Below is a small trained network, with its code and all its weights. Each question gives an input and a class and asks what happens when units are switched off, that is, made to give their printed mean instead of their output.

import numpy as np


def w(rows, s, z=0):
    codes = np.array(rows[::2]) - 128.0
    scale = np.full(codes.shape[1], s)
    scale[-1] = z or s
    return codes * scale


def f(y):
    return y / 2 * (1 + np.tanh(0.7978845608 * (y + 0.044715 * y**3)))


def log_softmax(a):
    a = a - a.max(-1, keepdims=True)
    return a - np.log(np.exp(a).sum(-1, keepdims=True))


def net(x, mask):
    res = np.array(x, float).reshape(1, 3) / 4 @ E
    y = f(res @ A[0][:, :-1].T + A[0][:, -1])
    res = res + np.where(mask, y, B[0][:, -1]) @ B[0][:, :-1]
    return log_softmax(res[-1] @ U[:, :-1].T + U[:, -1])


A, B = {}, {}
E = w([
[229,164,202],'x0',
[91,254,137],'x1',
[78,90,235],'x2',
],0.0092)
A[0] = w([
[87,159,131,117],'n1',
[110,145,84,68],'n2',
[194,126,190,103],'n3',
[126,150,78,52],'n4',
[68,116,235,106],'n5',
[125,52,180,52],'n6',
[124,120,123,151],'n7',
[99,161,132,157],'n8',
[88,124,132,100],'n9',
[232,164,167,126],'n10',
[201,147,139,99],'n11',
[136,128,140,98],'n12',
[163,136,145,137],'n13',
[120,189,134,3],'n14',
[163,137,162,169],'n15',
[130,109,126,137],'n16',
[138,102,158,72],'n17',
[133,116,140,86],'n18',
[216,11,81,156],'n19',
[106,140,169,60],'n20',
[118,96,98,65],'n21',
[108,123,137,112],'n22',
[161,2,163,116],'n23',
[87,101,183,162],'n24',
[65,87,209,172],'n25',
[76,94,97,199],'n26',
[129,155,144,71],'n27',
[178,124,177,118],'n28',
[129,144,155,51],'n29',
[123,136,157,76],'n30',
[168,136,121,97],'n31',
[145,130,129,92],'n32',
[135,130,132,92],'n33',
[116,123,185,101],'n34',
[69,137,142,27],'n35',
[136,147,133,64],'n36',
[119,163,107,129],'n37',
],0.024,0.007)
B[0] = w([
[154,139,156,171],'n1',
[161,110,149,159],'n2',
[177,98,86,197],'n3',
[165,120,149,159],'n4',
[217,156,100,229],'n5',
[136,195,97,188],'n6',
[122,125,139,136],'n7',
[159,132,152,173],'n8',
[121,152,140,152],'n9',
[55,130,79,219],'n10',
[87,142,103,178],'n11',
[129,128,113,128],'n12',
[116,126,103,156],'n13',
[91,103,90,160],'n14',
[116,109,96,173],'n15',
[114,120,126,139],'n16',
[113,149,106,147],'n17',
[117,135,112,129],'n18',
[176,2,156,254],'n19',
[164,125,120,149],'n20',
[95,116,129,146],'n21',
[129,142,130,137],'n22',
[70,224,114,241],'n23',
[123,172,115,197],'n24',
[109,197,117,232],'n25',
[90,123,201,204],'n26',
[124,115,103,138],'n27',
[158,105,90,182],'n28',
[146,121,105,134],'n29',
[148,127,112,136],'n30',
[105,132,124,147],'n31',
[120,129,116,128],'n32',
[123,129,115,124],'n33',
[160,130,98,169],'n34',
[144,172,159,158],'n35',
[122,123,115,129],'n36',
[130,143,161,164],'n37',
],0.08,0.017)
U = w([
[124,27,184,104],'0',
[200,107,195,254],'1',
[114,2,75,96],'2',
[54,133,63,212],'3',
[95,224,121,95],'4',
[195,200,164,69],'5',
[119,176,36,87],'6',
[223,102,29,104],'7',
],0.007,0.0089)

Each question gives the input, the list of numbers given to net, and the class t.
The units are the neurons (one row each of A and B). Each row of codes is followed by its name. A weight is (code - 128) times the scale printed after its matrix; where a second scale follows, it is the last column's (A, B and U).
mask holds one flag per neuron, in row order. A switched-off neuron (its flag False) gives its mean, the last column of its row in B, instead of its output. The means were averaged over made-up inputs and are rounded, as every weight is.
A unit's drop is (log p(t) with every unit on - log p(t) with that unit switched off) / (log p(t) with every unit on - log p(t) with every unit switched off).
The circuit of an input: a set's keep is (log p(t) with only the set's units on - log p(t) with every unit switched off) / (log p(t) with every unit on - log p(t) with every unit switched off). Starting from the 12 units with the biggest drops (on a tie, the unit counted first), units are removed one at a time, each time the one whose removal leaves the highest keep (on an exact tie, the one counted first), for as long as the keep stays at least 0.8.
circuit, biggest first: the units of the circuit, biggest drop first
unit that matters most: the unit with the biggest drop
top k neurons: the k neurons with the biggest drops, biggest first
drop when u is switched off: that unit's drop, to one decimal
input [3,-6,-3], class 2: circuit, biggest first : (n19)
input [1,4,0], class 3: top 3 neurons : (n19 n5 n3)
input [0,6,-6], class 1: top 3 neurons : (n23 n19 n25)
input [-6,5,1], class 5: top 2 neurons : (n19 n35)
input [-6,1,-1], class 1: top 3 neurons : (n23 n19 n10)
input [6,2,2], class 7: top 2 neurons : (n23 n3)
input [8,2,8], class 7: top 3 neurons : (n5 n3 n28)
input [-8,1,4], class 5: top 2 neurons : (n23 n10)
input [3,1,7], class 7: top 4 neurons : (n5 n3 n34 n28)
input [0,2,5], class 5: top 3 neurons : (n19 n25 n10)
input [0,-1,1], class 4: top 4 neurons : (n19 n5 n10 n3)
input [-3,1,4], class 5: top 2 neurons : (n23 n10)
input [5,-6,-1], class 2: drop when n19 is switched off : 2.0
input [1,-2,-8], class 2: unit that matters most : n26
input [4,3,-8], class 3: drop when n19 is switched off : 0.5
input [-1,1,-6], class 1: drop when n23 is switched off : 0.1
